[128 = 0]

[207 133 131 148  92 138  85 119 129 126  94 127 108 109 183 117]	(33) & W
[252 129 124 151 171 134  62 114 147 135  99 147 134  98 178  93]	(33) & S
[ 92 115 119 185 178 130  85 162 178 105  47 146 177 133 126  87]	(33) & M
[121 142 134 121 147 150 116 128 141 114 102 132 129 107 120 112]	(27) & W
[169 113 131 132 124 131  98 111 153 127 129 150 134 122 125 126]	(33) & H
[142 124 128 152 137 138  90 132 131 118 110 146 141 140 148 112]	(33) & S
[125 128 122 125 160 123 101 141 166 127  77 130 137 132 117 111]	(33) & W
[157 121 127 166 158 134  83 127 170 117  94 142 167 121 127 136]	(33) & S
[ 90 120 119 141 138 110 115 138 154 121  97 123 159 133 111  87]	(33) & H
[ 96 111 124 149 144 135 101 136 149 121 127 144 142 170  82 111]	(33) & S
[209 130 135 151 155 152  81 138 130  96  73 144 123 123 156 109]	(33) & S
[194 122 122 127 167 142  87 133 154 126  93 125 118 123 129 124]	(33) & W
[110 119 126 146 141 130  99 152 139 117  98 129 128 119 146 109]	(33) & W
[159 123 124 136 153 141  92 122 158 125 100 124 144 131 126 101]	(33) & H
[194 133 121 126 132 145 111 145 131 121 134 136 129 106 139 126]	(27) & H
[217 128 123 143 138 135  79 123 192 129  90 139 145 107 169  95]	(33) & H
[164 134 129 132 176 140 127 140 155 127  66 132 141 114 145 101]	(27) & W
[159 133 125 111 151 148  91 117 170 105  93 114 149 106 121 106]	(27) & H
[108 114 119 177 189 137  61 148 190 103  65 134 185 130  87  73]	(33) & S
[204 127 125 134 155 146  81 115 145 101 134 142 123 120 142 108]	(33) & H
[171 132 122 151 147 149  94 117 162 132 105 232 141 131 140 109]	(33) & S
[156 146 137 120 132 135 114 119 165 121 122 125  67  90 123 129]	(27) & H
[ 51 117 121 139 134 122 109 119 170 119 104 138 157 128 103 116]	(33) & S
[120 134 128 124 132 147 106 134 142 137  96 132 117 118 158  91]	(33) & H
[100 115 118 151 145 108  99 145 161 105 128 138 175 137  72 112]	(33) & S
[136 131 130 151 166 129 110 140 131 109  93 144 152 117 123 107]	(27) & L
[211 129 125 134 169 135  87 133 172 123  69 137 110  99 145 101]	(33) & W
[151 120 129 114 147 130 141 131 112 121 107 114 111 127 118 121]	(33) & W
[212 141 119 125 140 148 111 119 125 113 115 114 117 114 131 111]	(27) & W
[111 113 125 127 123 132 117 136 146 135 100 121 129 115 136 116]	(33) & W
[192 149 127 133 160 161  92 118 176 105  77 135 133  96 144  87]	(27) & H
[217 134 124 151 147 148  91 122 138 114 119 138 123 131 146 126]	(33) & S
[178 127 131 134 140 121 101 124 156 100 115 143 166 119 138 119]	(27) & H
[131 122 130 134 144 138  99 129 158 115 108 136 143 119 120 117]	(27) & H
[252 125 127 139 160 143  74  93 154 139  93 139 121  84 173  87]	(33) & H
[179 125 106 143 151 142  86 107 156 113 101 146 137 112 144 105]	(33) & H
[190 130 132 122 143 129 112 123 145 128 103 126 132 101 146 138]	(27) & W
[142 130 110 152 165 137 127 144 165 112  75 140 170 119 119  94]	(33) & L
[155 125 114 130 166 130  84 142 148 115  86 132 151 119 133 107]	(33) & H

[130 121 116 128 130 132 138 138 120 120 136 130 116 153 126 125]	rn & Cd
[130 152 124 127 130 126 137 169 129 125 126 133 141 120 135 143]	tm & qg
[125 132 131 157 126 125 149 160 120 133 135 128 104 123 126 148]	tm & Sf
[129 160 140 143 134 129 123 118 153 118  90 125 135 134 128 125]	tm & zz
[135 122 124 149 124 150 143 154 113 134 117 138 120 166 115 131]	tm & zz
[129 153 126 148 127 136 127 152 116 120  98 134 108 149 127 136]	tm & qg
[126 145 128 147 127 137 132 132 145 121 111 131 126 148 132 128]	tm & zz
[126 151 121 144 119 133 126 163 133 118 109 145 119 155 127 144]	tm & qg
[125 146 139 153 127 137 129 131 160 118 106 122 123 139 125 130]	tm & zz
[132 107 112 129 125 131 132 151  89 128 119 139 105 161 130 131]	rn & qg
[129 136 118 139 126 134 131 150 104 124 118 141 110 162 126 133]	tm & Cd
[129 144 136 158 127 130 124 110 111 112 101 131 104 133 126 122]	tm & zz
[121 144 130 138 129 125 118 120 142 118 109 124 111 121 137 122]	tm & qg
[136 150 129 147 134 138 135 124 115 121 104 134 116 148 114 129]	rn & zz
[134 112 122 135 130 135 124 140 122 134 114 127  95 163 130 136]	tm & qg
[130 139 129 146 122 130 135 134 127 122  96 137 117 155 125 129]	tm & zz
[125 175 125 149 128 139 136 150 141 100 119 140 123 162 128 131]	tm & Cd
[122 135 136 160 127 120 144 115 123 112 130 132  69 149 119 137]	tm & Sf
[136 143 121 142 131 148 135 153 145 121 104 139 133 166 123 133]	rn & zz
[133 144 129 141 132 140 137 147 147 128 101 130 132 151 129 136]	tm & zz
[134 103 127 131 123 132 124 153 120 138 121 130 122 140 135 137]	tm & qg
[117 149 126 139 135 132 144 139 145 123 125 128 106 164 121 128]	tm & Sf
[128 141 132 145 133 132 139 131 131 125 113 132 109 158 113 132]	tm & zz
[131 130 131 140 129 141 134 142 134 134 116 122 127 133 125 133]	tm & Sf
[137 139 131 151 131 135 131 148 145 121  98 131 122 140 137 141]	tm & zz
[118 166 132 145 126 124 134 160 157 114 127 130 124 119 137 147]	tm & Cd
[135 135 131 147 127 150 129 147 145 128 101 131 130 149 128 134]	tm & zz
[121 163 132 125 134 123 133 130 137 122 133 131 128 125 114 137]	nt & Sf
